In the rows, zero is written as 128.
Each name stands for a flat space through zero: a line, a plane or more. A row that begins with a name and a colon came from that space; any other row is followed by the name of the space it lies nearest, among the names in its block.
qjtg: [126  86 117 119 133 125 131 125 143 121 127  94 117 136  95 152 125 133
 145 127 159]
gqcz: [114 123 149 124 102 118  98 131 140 148 141 128 140 101 122 148 109 130
 135 127 157]
qjtg: [138 145 112  83 110 105 114  97 115 121 129 161 121 104 159 135 166 120
 133 159 134]
gqcz: [164 156 123  63 126 154 170  88 125 126 125 169 146 131 169  99 146  75
 140 146 102]
gqcz: [130 107 129 115 106 117 117 122 132 125 134 112 125 125 113 133 150 128
 137 134 146]
qjtg: [131 136 174 153 135 151  87 136 118  99 122 140 124 152 125 137  97 110
 141  82 101]
qjtg: [155 135 141 108 132 132 150 130 125  88 149 111 121 140 116  97 142 116
 147  96 126]
lqdp: [107 105 102 128 141 129 135 130 139 153 115 132 130 117 136 123 164 133
 104 156 130]
lqdp: [126  95 120 110 120 150 105 109 146 157  89 163 147 154 123 177 145 101
 129 145 117]
dhnt: [142 123 114 144  56 103 138 146 131 173 106  98 172 144  84 170 122 142
 134 155 137]
gqcz: [133 113 166 139  82 158  93  98 147 170 130 156 145 174 109 171  62 115
 140 123 128]
dhnt: [114 123  87 134 158 113 134 123 115 124 101 123 110 116 140 151 130 142
 122 161 129]
lqdp: [ 86 128 129 154 148 118  77 142 132 147 125 164 118 101 151 136 149 153
  92 132 129]
dhnt: [125 125 113 124 181 159 138 104 128 114 129 174  96 158 163  85 170 123
  97 129  91]
lqdp: [146 163  84 161 111 126 187  92 103 161 138 140 110 173 150  89 107 167
  94 186  94]
flnz: [101  81 150 135  92 138 104 141 142 164 105  95 162 102 114 144 132  99
 134 149 142]
qjtg: [147 193 118 137 105  90 154 185 136 158 119 128 187 107 100 181  75 157
 137 103 144]
lqdp: [152 155 199 144  73 146 100 137 133 128 171 149 147 164 111  93 119 120
 130  70 108]
flnz: [132 109 116  68 136 140 160 118 186 167 170 161 144 125 117 110 163 130
 115 115 171]
qjtg: [122 106 110 119 136 135 136 111 127 133 114 126 121 128 139 124 148 118
 124 156 124]
flnz: [141 132  95  72 134 147 155  68 149 174 115 182 139 137 151 179  73 109
 141 172 144]
qjtg: [118 113 150 162 154 157 139 134 134 122 142 104 115 147 117 105  81 130
 128 103 123]
dhnt: [127 134 118  96 162 128 132 131 136 117 115 141 133 102 138 154 119 114
 142 120 141]
qjtg: [196 164 142  54 129 141 191 123 115  64 124 103 154 127 124 116 110  60
 196  92 118]
lqdp: [149 131 122  93 152 140 118 102 103  84  68 134 129 129 143 196  85  74
 181 135 109]
lqdp: [149 117 139  74 130 141 119 119 143 109 114 144 145 132 118 162 137  86
 162 104 136]
flnz: [146 156 111 165 140 106 148 147 122 112 146 116 107 166  94 139  91 185
 124  97 131]
dhnt: [119 127  98 123 147 124 179 122 104 122 107  77 127  84 156 105 112 110
 138 181 128]
flnz: [115 129 116 100 103 128 117 128 132 170 100 172 166  95 166 115 214  98
  98 171 107]
flnz: [113  65 121 121 160 146 107 105 146 114 118 113  96 151 106 163 117 124
 143 126 151]
lqdp: [151 138 129 120 107 142 132 132 126 135  99 151 159 157 125 137 155 101
 129 126  92]
dhnt: [147 129 168 148 113 129  88 144  91  54 120 108 110 153 119  98 181 105
 143  87  83]
qjtg: [136 129 164  84  87 117  57 102 121 110 121 160 134 106 139 177 133  92
 164 123 141]
dhnt: [100 146 160 138 121 113 105 158 137 139 170 130 135  73 142  88 143 145
 107 107 151]
lqdp: [120 145 154 170  96 138 101 121 128 163 154 165 126 157 137 101 123 152
  92 126 106]
flnz: [106 121 167 140 138 139 104 197 141 120 117 120 167  93 124  93 199 100
 111  79 110]
flnz: [144 132 116  69 167 124 101 140 135  85  87 173 139 118 133 180 186  92
 149  95 120]
flnz: [117  92 113  71 154 160 129  64 145 141 132 172 106 124 171 111 160  94
 121 168 134]
lqdp: [105 138 143 141 144 132  98 134 121 127 128 152 123 105 159 112 142 125
 109 126 114]
gqcz: [119 175 163 158 117 112  92 135 113 120 170 153 111 111 149 102 104 158
 113 102 126]
dhnt: [131 131 115  96 148 133 156 123 137 133 118 124 142 103 137 144 101 109
 145 137 144]
gqcz: [121 124 112 105 159 121 146 131 127 115 110 100 131  87 133 159  90 114
 156 137 154]
flnz: [151 173 134 147 101  89 111 159  87  87 104 106 139 119 117 158 120 133
 153 112 110]
gqcz: [124 140 149 146  97 134 131 118 131 169 126 110 153 118 120 176   4 126
 155 142 151]
gqcz: [126 128 120 118 193 149 125 101 122  88 136 162  80 145 158 105 138 127
 119 114 110]
qjtg: [140 126 152 124 112 120 127 142 136 104 175 111 117 135 105  82 166 142
 127  88 142]
lqdp: [112 106 155 135 138 140 121 160 121 102 107  81 143  94 127 110 144  89
 143 113 121]
dhnt: [134 111 112 147 121 124 119 103 119 126 117 119 104 167 109 166  92 148
 138 145 129]
qjtg: [160 179 155 146 149 113 104 148 111  62 147 141 104 161 103 156  77 155
 155  47 121]
gqcz: [172 160 165  94  47 133 129  77 116 139 155 143 146 144 135 129  76  98
 164 141 128]
dhnt: [132 141 141 128  97 119 114 145 140 149 138 147 152 129 117 132 146 136
 118 113 131]
dhnt: [117 121 109 111 165 123 153 126 116 105 109  88 120  82 144 138  97 110
 152 149 145]
gqcz: [114 126 143 110 153 126  81 163 144 113 111 165 144 104 131 149 186 112
 121  87 125]
gqcz: [120  94 113 152 133 148 132 162 151 162  77 126 166 163  94 162 152 120
 113 124 106]
flnz: [130 113 112 131 154 123 131 117 132 105 152 128  86 154 117 110 153 158
 117 116 136]
[144 136 138 133 139 125 115 101 105  79 139 117  87 149 125 142  78 134
 158 112 129] : gqcz
[134 116 122 112 112 110 130 158 157 142 135 121 152 126  88 149 159 142
 130 105 158] : flnz
[144 125  89 135  96  88 130 114 120 133 128 114 110 156  96 168 128 174
 131 155 148] : flnz
[149 168  65 156 181 108 211 159 122 118 123 108 118 155 110 123 103 183
 112 120 119] : qjtg
[143 128 169 115 117 158 131 107 142 126 164 136 127 149 123 105  89 110
 143  98 133] : dhnt
[122 113 124 117 137 133 136 150 151 144 120 126 151 120 114 137 146 121
 125 116 139] : dhnt
[109  92 169  96 179 159 113 168 180 112 145 125 146 101 104 127 139  98
 142  50 163] : dhnt
[131 109 149 129 115 154  97  94 140 137 141 164 113 173 125 133 123 123
 124 119 119] : gqcz
[ 91 107 126 157 147 132 114 118 141 152 159 134  97 123 138 102 123 164
  94 139 146] : gqcz
[112 127 124 143 178 157 142 139 149 142 138 160 122 144 140  95 141 138
  92 107 112] : flnz
[137 200 158 189  82 104 112 178 120 148 174 167 145 149 124  71 164 185
  74  83  94] : lqdp
[125 129 124 174 168 149 118 136 122 111 121 154 100 184 127 112 142 150
  98 101  84] : gqcz
[124 147 131 131 131 131 131 114 122 134 149 150 116 123 155  93 132 135
 109 137 119] : dhnt
[137 103 163  82  80 124 132 123 150 127 180  97 139  99 112  78 173 106
 145 116 169] : qjtg
[118 106 172 127 114 139 115 152 138 120 136  86 148  99 111 117 117  99
 150 101 146] : flnz
[131 147 169 128  68 111  89  76 115 128 216 148  83 127 149  70 123 160
 118 135 151] : gqcz
[113 102  93 109 158 109 114 123 138 126 103 125 115 110 117 194 116 140
 142 143 163] : lqdp
[129 108 156 101  78 116 115 117 121 118 148  88 133  91 128 103 153 101
 152 144 152] : flnz
[120 138 149 160 114 169 173 162 129 167 125 127 175 128 156  22 192  96
  78 136  66] : qjtg
[103 115 130 180 160 143 133 131 131 132 156 119  92 150 129  83 116 166
  93 120 122] : qjtg
[145 182 164  90  93  98 125 146 108 103 139 107 162  51 145 136  91  97
 174 114 152] : dhnt
[120 150 105  97 156 119 145 140 136 139 116 153 147  84 156 133 148 120
 119 138 135] : dhnt
[113 136 142 152  85  88  93 149 127 146 145 106 136  99 105 163  96 165
 133 127 166] : dhnt

Rows lie near named flat spaces through zero. A row that begins with a name and a colon came from that space; any other row is followed by the name of its block's space that it lies nearest.
msfp: [ 75 115 133 153 133 119 122 152 136 150 110 134 136 125 156 156 121 163
 128 138 110]
nsrj: [148  84 129 147 129 189 157 139 154 153 121 102  89 164  72 186 171 147
 171 149 135]
nsrj: [112 123 164 134 125 143 114 119 148 152 154  93  88 118  82 132  87 111
 168 105 114]
fjzh: [ 83 125 143 139 140  78 120 135  92 183 153 106 145  91 124  67 123 165
 114 100 102]
ddzc: [117 106 106 116 174 139  60 142 163 127 153 126 109 130  83 136 133 165
  96  81 144]
nfsf: [ 92 133 157 151 108 121 124 119 144 131 125 129 134 111 182 141  71  99
 143 133  97]
fjzh: [127 134 110 136 142 134 108 134 134  83 133 132 144 121 121 147 146 136
  82 114 125]
ddzc: [130  75 113 138 127 135 177  96 136 110 162 138 202 133 171 142 149 131
 120 134 111]
nsrj: [165 133 130 111 152  91 143 122 154 129  75 157 126 117 134  59  99  97
 115 159 104]
lmml: [121 113 120  99 155 113 176 122 139 106 122 146 166 147  99 134 120 140
 139 149 120]
lmml: [118 188 124 126 118 121 112 165 118 104  80 131  91 116  72 140 155 154
 138 133 164]
msfp: [125 158 114 131 137 126 139 151 121  97  96 134 137 129 128 153 148 134
  98 154 118]
lmml: [120 136 137 124 146 132 112 147 135 113 111 124  90 140  55 141 120 143
 132 120 133]
fjzh: [125 101 141 133 116 139 155 132 149 164 102 132 106 143 112 137 131 143
 189 150 142]
ddzc: [120 189 128 128 113 137  82 145 144 143 118 109  94  95 151 138 115 109
 135 125 138]
msfp: [131 133 154 123 110 121 177 109  77 151 150 108 142 144 158 119  99  90
 140 152  93]
fjzh: [140 149 128 108 108 150 153 118 139 150 139 108 125 125 136 145 129 107
 180 145 143]
lmml: [156 167 120 137  92 109 112 111 137  81 102 160 145  89 190  94 129  90
 110 127 147]
fjzh: [122 127 134 141 132 109 141 145 143 145  73 148 120 124 144 114 121 135
 133 161 112]
ddzc: [160 154 125 119 151 126 104 143 125 148 113 110  91 119 106  94 131 112
  98 132 113]
ddzc: [ 90 105 162 170  99 121 173 127 125 117  97 144 144 135 156 157 104 127
 156 157  99]
nsrj: [128 111 115 157 123 108 127 131 121 112 111 149 156 109 152 103 166 153
  93 123 128]
msfp: [ 97 171 130 124 107 115 116 142 121 146 119 126 127 106 162 135 119 134
 150 132 143]
lmml: [ 90 173 141 157 109 127 132 138 100 124 144  92 147  92 162 155 127 117
 105 131  89]
ddzc: [134 151 163 145  88 129 138 124  87 123 116 123  98 139 140 128 101  90
 143 140 121]
ddzc: [127 144 116 138 105 162 118 132 156 151 132 112 123 112 181 168 144 118
 153 140 140]
msfp: [141 172  99 102 149 130 139 152 152 120  92 128 128 117 106 140 157 138
 128 158 140]
nfsf: [123 149 130 132 106 147 126  90 185 103 172 105 166  72 170 145 104  80
 149 109 115]
fjzh: [120 111 137 142 104 128 175 135 156 218  85 127 125 119 189 122 134 137
 204 183 123]
fjzh: [179 172 135  88 111 146 165 115  89 131 138 104 104 152 104 124 125  77
 157 153 139]
ddzc: [122 150 138 105 131 139  85 126 130 115 154 118  93 137  92 141  91 113
 137  96 147]
msfp: [159 154 106  98 144 126 159 123 116 104 138 117 153 123  97 117 158 121
 110 138 129]
nfsf: [188 169 121  95 132 149 114 122 158 119 105 129  89 135 136 123 102  63
 131 153 134]
ddzc: [117 171 124 108 155 136  68 148 170 138 128 107  87 104 100 137  98 118
 123 111 127]
nfsf: [163  44 123 130 169 152 122 130 103 172 152 122 101 194 104 120 144 145
  90 124 109]
ddzc: [120 111 127 100 170 117 150 137 157 132 109 136 125 145  61 125 113 151
 148 140 122]
nsrj: [ 80 154 122 122 117 109 111 131  93 111 164 126 162 113 144 143 129 154
 116  98 144]
fjzh: [110 115 124 126 122 131 107 109 122 142 188 113 153 114 156 126 124 132
 125  90 133]
fjzh: [157 110 131  89 127 119 159 102 108 123 139 150 137 167 122 105 106 108
 151 135 147]
nsrj: [116 180  90  64 164 110 156 142 115  85 128 142 178 144 115 158 131 140
 108 154 138]
lmml: [177 128 103  66 170 111 116 115 162 146 122 150 125 137 127  71 104 105
 125 135 142]
nfsf: [161 225 117 109 106 133 117 146 131 166 101  91  90  77 139 103 153  97
 150 151 145]
nsrj: [ 71 110 120 178 107 128 108 138 113 111 158 121 165  98 140 159 179 190
 108  86 140]
nsrj: [146 168  97  69 138 154 105 121 113 137 183 110 137 149 170 159 115  97
 118 125 149]
lmml: [173 140 138 145  98 102 172 117  90 121  89 142 134 117 150  68 150 100
 118 158 118]
nfsf: [130 102 139 118 135 145 137 127 142 125 119 140 105 168 101 156 103 124
 156 138 134]
msfp: [126  98 121 132 146 131 136 126 151 123 128 133 140 129 106 130 139 146
 126 125 123]
lmml: [121 100 132 107 166 135 131 127 133 194 162  99 125 147 135 125  98 123
 129 136  90]
nfsf: [144 129 116 130 121 125 136 112 134  92 124 152 163 127 185 131 122 101
 101 140 119]
lmml: [150 130 128 124 135 131 111 125 125 127 134 121 109 127 106 108 130 119
 114 115 130]
msfp: [101 120 139 141 113 109 169 103 112 124 166 112 187  96 144 114 130 129
 135 118 103]
fjzh: [127 143 143 138 117 131 101 131 135 133 116 128 101 124 156 130  95 101
 126 130 118]
ddzc: [153 108 139 142 111 134 107 117  72 116 153 130 106 156 122 111 136 119
  97 100 139]
lmml: [139  98 109 125 121 145 123 114 122 157 169 122 147 134 164 128 157 140
 131 112 148]
lmml: [124 149 111 103 150 139 105 148 121 162 150  99 109 128  97 136 148 151
 127 117 142]
nfsf: [135 138 120 111 134 122 148 135 109  98 102 156 140 164 149 149 117 118
 110 160 126]
nfsf: [ 77 140 159 131 148 119 108 133 116 151 163  93 123 121 131 141  62 112
 112 115  71]
fjzh: [130 116 108 121 134 126 142 121 149 114 124 148 163 128 157 136 138 134
 125 139 133]
nsrj: [145 109 129 156 135 123 132 123 137  93 112 136 136 115 109 109 146 127
  92 123 108]
msfp: [ 91 131 137 139  94 116 114 131 128  85 105 171 130 135 137 155 114 149
 156 115 171]
msfp: [160 132 110 134 153 134 127 127 104 100 150 107 146 122 112 116 163 118
  53 121  97]
nsrj: [137 167 129  75 146 127 103 109 121 134 185 100 124 123 117 113  79  86
 126 103 125]
nfsf: [128 141 129 111 153 134 112 132 123 142 156  98 113 127  92 126 118 124
 115 114 114]
nsrj: [158 127 143 131 118 166 125 124 145 125 111 127  85 161 143 163  96  78
 142 154 118]
nfsf: [130 108 120 127 148 140 138 138  93 165 156 102 132 152 129 137 152 144
 103 134 107]
msfp: [112 110 137 158 115 135  95 131 179 129 104 143 106 108 137 135 118 137
 151 114 141]
[ 70  81 152 158 124  74 128 140 102  83  80 200 142 158 115 119 100 181
 119 118 136] : nfsf
[117 132 177 142 108  78 167 127  83  92  76 159 110 141  70  84  90 123
 147 139 118] : nsrj
[138 118 145 118 140 124 112 134 101 125 125 131  84 162  63 113 111 132
 125 113 137] : ddzc
[103 155 141 157  97 114 160 135 103 130 106 124 151 108 179 139 131 122
 131 158 104] : lmml
[132 116 141 153 125 130 145 144  54 186 153  76 104 130  76 100 185 163
 116 117 114] : fjzh
[171  79 123 159 118 147 113 111 145 169 138 122 116 117 164  90 161 121
 120 117 128] : nfsf
[142  92 137 156 127 111  81 104 160 114 136 145 125  94 136  69 113 117
 101  81 124] : nfsf
[107 163 127  80 141 121 136 120 163 113 141 125 141 117  98 144  86 117
 171 126 140] : ddzc
[ 94  95 167 121 128  94 118 119 119 168 138 136 102 136  89  83  73 145
 174  98 135] : fjzh
[125 164 155 138  85 104 148 144  76 136  79 141  94 135 123 108 126 128
 161 151 148] : ddzc
[ 70 144 133 151  98  74 163 151  79  86  67 188 176 136 182 142 129 167
 119 161 133] : nfsf
[ 82 130 144 151 127 133 141 131 135  40 128 132 147 127  60 188 120 145
 122 111 117] : lmml
[117  90 131 165 139 109 134 149 115 157  91 142 127 132 138 105 153 166
 102 142 106] : fjzh
[139  84 126 143 125 160  79 114 108 113 183 124 111 158 125 148 135 130
  95  77 145] : ddzc
[113 153 105 139 124 145 109 131 115  46 147 138 168 132 167 193 139 120
  64 119 123] : nsrj
[157 134 135 122 137 176 131 124 152  96 128 114  97 160 105 184 104  81
 127 147 110] : nsrj
[119 154 131 152  98 133  53 145 138 100  99 155  82 119 150 143 119 128
 120 102 169] : msfp
[154 163 126  81 140 129 160 129 101 187 140  95 117 140 132 110 118 100
 150 163 116] : msfp
[ 99 128 133 124 121 124 145 142 162 140  86 150 123 133 131 154 113 147
 183 155 144] : msfp
[111 127 152 142 103 119 132 125  90 118 133 129 117 137 109 126 120 134
 141 114 136] : nsrj
[125 171 117  82 123 117 122 131 112 160 144 119 124 122 129 114 125 132
 161 124 165] : msfp
[100  96 123 112 149 140 153 144 116 228 151 100 132 158 154 150 133 163
 161 155 114] : lmml
[117  71 131 141 119 156 154 105 139 114 161 134 157 157 144 175 128 133
 148 124 127] : ddzc
[158 108  99 149 143 153 134 136 164 101  99 142 143 132 153 155 169 128
  89 154 115] : nsrj
[107 174 103  89 141 120 121 167 124 134  90 147 117 147 120 159 137 162
 144 154 166] : msfp
[136 173 123  78 118 129 107 145 118 159 108 139  81 154 128 132 107 124
 176 142 182] : msfp
[141 164 105 127 122 124  95 161 122 166  94 126  95 108 134 106 177 157
 126 132 165] : ddzc
[119 120 162 167 113 126 132 124 115 140 121 115 114 122 157 123  96  98
 117 137  80] : lmml
[ 99 155 131 139 127 141 105 154 122 102 125 112 101 124  64 169 146 158
 129 108 145] : lmml
[171  97 119 125 148 152 136 125 167 170 121 113 105 131 109 109 150 123
 142 142 122] : nsrj

Rows lie near named flat spaces through zero. A row that begins with a name and a colon came from that space; any other row is followed by the name of its block's space that it lies nearest.
nl-bs: [125  97 157 133 102 177 147  89 115 149 117 109 136 131 129 155 126 118
 109 117 144]
bf-cc: [ 99 144 157 141 146 157 135 123 128  87 154  83  46  85 121 138  98 166
 136 105 178]
nl-bs: [110 140 129 118 144 117  79 121  96  84 152 141 117 131 113 112 128 157
 112 142 126]
bf-cc: [106 130 149 144 136 148 115 103 155 134 112 133 129 117 113 135 127 139
 111 124 141]
gd-cd: [134 139 117  95 135 120 157 178 120 103 154  93  88 121 136 150 105 144
 183 116 109]
bf-cc: [134  85 186 150 140 160 162 119 170 178  95 111 166 144 140 139 125 132
 113 117 143]
nl-bs: [163 119  98 124 113 106 161 114 132 118 108 110 166 149 138 187 150  63
 116 116 113]
gd-cd: [109 144 121 128 113 149  92  97 107 111 109 136 121 116 118 123 117 131
 104 121 126]
gd-cd: [127  95 154 117 158 133 167 148 145 143 157 112 135 144 129 159 140 145
 141 133 115]
lb-hs: [136 100 106 129 151 118 157 141 100 164 147 151 150 146 152 102 156 125
  98 140  91]
nl-bs: [115 143  84  94 171 109 159 173 132 110 143 120 114 126 131 167 133 138
 146 116  52]
lb-hs: [119 166 116 113 113 112  94 135 150  97 129 133 111 115 100 142 117 130
 169 133 133]
gd-cd: [111 123 127 142 118 151 121  98 137 165 116 157 142 122 118 120 143 123
 106 134 124]
bf-cc: [119 144 128 145 151 112  79  91 105  64 118 127 131 128 122 126 131 129
  68 123 146]
gd-cd: [129 123 129 101 140  95 134 184 158 156 185 159 131 145 109 117 149 154
 197 170 108]
nl-bs: [107 151  45  81 128  98  63 123   8  73 196 185 112 139 116  93 158 141
  96 166  58]
lb-hs: [123 108 155 118 168 132 138 153 144 135 110 118 157 148 138 133 119 157
 120 120  93]
lb-hs: [120 124 140 122  59 151  92  90 127 162 157 169 132 129  87 123 147 118
 163 168 163]
nl-bs: [117 124 138 119 112 129 101 119 128 141 161 160 133 135 101 119 145 140
 146 160 136]
gd-cd: [112 104 176 135 142 162 137 127 153 161 117 122 137 131 127 125 117 160
 126 125 133]
bf-cc: [117 149 119 114 102 149 142 142 144 137 127 116  91 102 118 144 107 131
 178 116 126]
gd-cd: [102 133  57 125 124 176 196 114  95 171 117 127  90  89 152 150 136 102
  96  91  61]
lb-hs: [115 119 135 135 107 165 138  81 141 141 109 122 137 121 113 175 137 105
 110 117 132]
lb-hs: [138 143 114 129 162  99 124 137 138  86  93 109 146 135 140 148 121 117
 102 106 105]
lb-hs: [123 125 138 119 139 130 121 114 152 113 103 120 160 143 114 175 132 121
 117 121 107]
gd-cd: [139 176  65 121 103 110 117 139  85  89 109 119  88 100 147 106 103 104
 132 105 117]
gd-cd: [113 130 128 104 168 120 133 200 121 148 152 141 108 128 143  74 108 191
 163 137  82]
nl-bs: [110 128 128 116 130 155 139 125 118 124 130 113 106 116 126 148 117 141
 130 114 111]
lb-hs: [118 113 138 118 151 143 156 123 146 124 128 107 136 134 122 184 136 129
 122 116 105]
nl-bs: [118 125 142 139 126 151 147 148 146 177 124 135 109 110 138  90 113 151
 149 126 134]
gd-cd: [121 112 133 103 171 112 121 141  96  85 166 119 133 152 126 148 140 155
 111 137  97]
nl-bs: [111 126 117 112  93 162 121 100  93 132 146 134 110 119 113 143 131 125
 131 132 121]
lb-hs: [104 139  89 130 116 156 160 117 124 159 144 140  88  94 124 138 140 118
 131 121 109]
nl-bs: [102 124 122 114  51 185 113  93  94 182 165 167  97 108  99 109 135 131
 162 156 141]
bf-cc: [127 152  55 109 130  95 105 108  65  70 156 146 120 130 123 146 158  97
  91 134  90]
lb-hs: [103 122 133 111 103 156 122 128 137 176 155 163 122 123 101 121 138 148
 165 154 115]
bf-cc: [123 121 138 117 118 163 159 133 112 128 130  91  94 113 139 148 103 137
 144 105 128]
bf-cc: [134 151 112 132 125 114 106 104 119  74 100 110 130 125 126 155 121 103
 102 109 134]
bf-cc: [140  89 186 146 138 148 119 113 136 151  79 120 186 159 146 109 115 139
  88 121 139]
bf-cc: [154 134 131 145 154  79 163 169 155 105 175 103  90 119 137 125 136 124
 165 134 179]
[139 142 147 161 131 131 123 125 134 112  83  99 111 109 153  95  92 129
 107  98 172] : nl-bs
[138 143 149 114 130  95  87 176 129 111 148 137 120 137 124  76 105 167
 179 152 147] : lb-hs
[131 110  85  85 189 103 205 201  95 120 195 106 100 139 156 156 145 147
 149 125  48] : gd-cd
[116 141 129 136 106 151 129 117 131 137 126 124  94 102 123 121 114 130
 142 120 151] : lb-hs
[133 103 170 117 192 118 140 167 148 113 103  97 165 159 148 140 110 165
 115 112  93] : lb-hs
[123 117 133 122 140 132 147 146 140 152 143 133 128 131 128 128 134 141
 143 134 113] : gd-cd
[111 118 133 118 146 153 180 122 145 115 155  88  94 113 117 205 135 127
 140 108 123] : lb-hs
[159 139 137 136 130  86 119 171 145 124 123 126 131 135 144  82 111 132
 161 136 156] : gd-cd
[101  67 172 112 202 140 136 116 112 120 176 132 169 172 117 167 169 173
  73 149  86] : gd-cd
[142 106 132 129 100 124 113  83 120 130 132 145 174 156 112 156 162  91
 105 149 140] : lb-hs
[119 107 128 125 169 136 150 136 105 129 135 121 131 136 147 127 133 147
  92 119  94] : gd-cd
[121 123 153 133 144 142 118 148 136 154  92 132 142 130 145  83 100 162
 121 119 114] : lb-hs
[125  65 211 135 139 194 136 112  96 161  90  97 162 155 161 101  93 172
  79 109 132] : bf-cc
[156 111 113 134 129  98 124  94 113 102 121 130 181 161 130 163 164  78
  80 135 126] : lb-hs
[137 151 138 152 147 110 102 123 124  74  92  99 115 117 145 107  98 131
  97 102 163] : nl-bs
[127 132 130 114 113 140 140 101 151  95 119  94 129 128 105 217 131  99
 142 111 130] : nl-bs
[145  99 160 158 177 119 195 134 137  99 167  66  91 121 152 160 136 127
 110 108 184] : bf-cc
[118  89 167 117 123 152 127 102 135 150 155 139 160 154 103 162 154 136
 127 153 130] : nl-bs
[130 123 110 115 119 104  98 128 104 137 167 175 149 149 113 102 160 128
 130 169 115] : nl-bs
[138 103 121 163 161 120 144 108 114 150 107 143 164 141 159  98 152 112
  49 123 120] : gd-cd
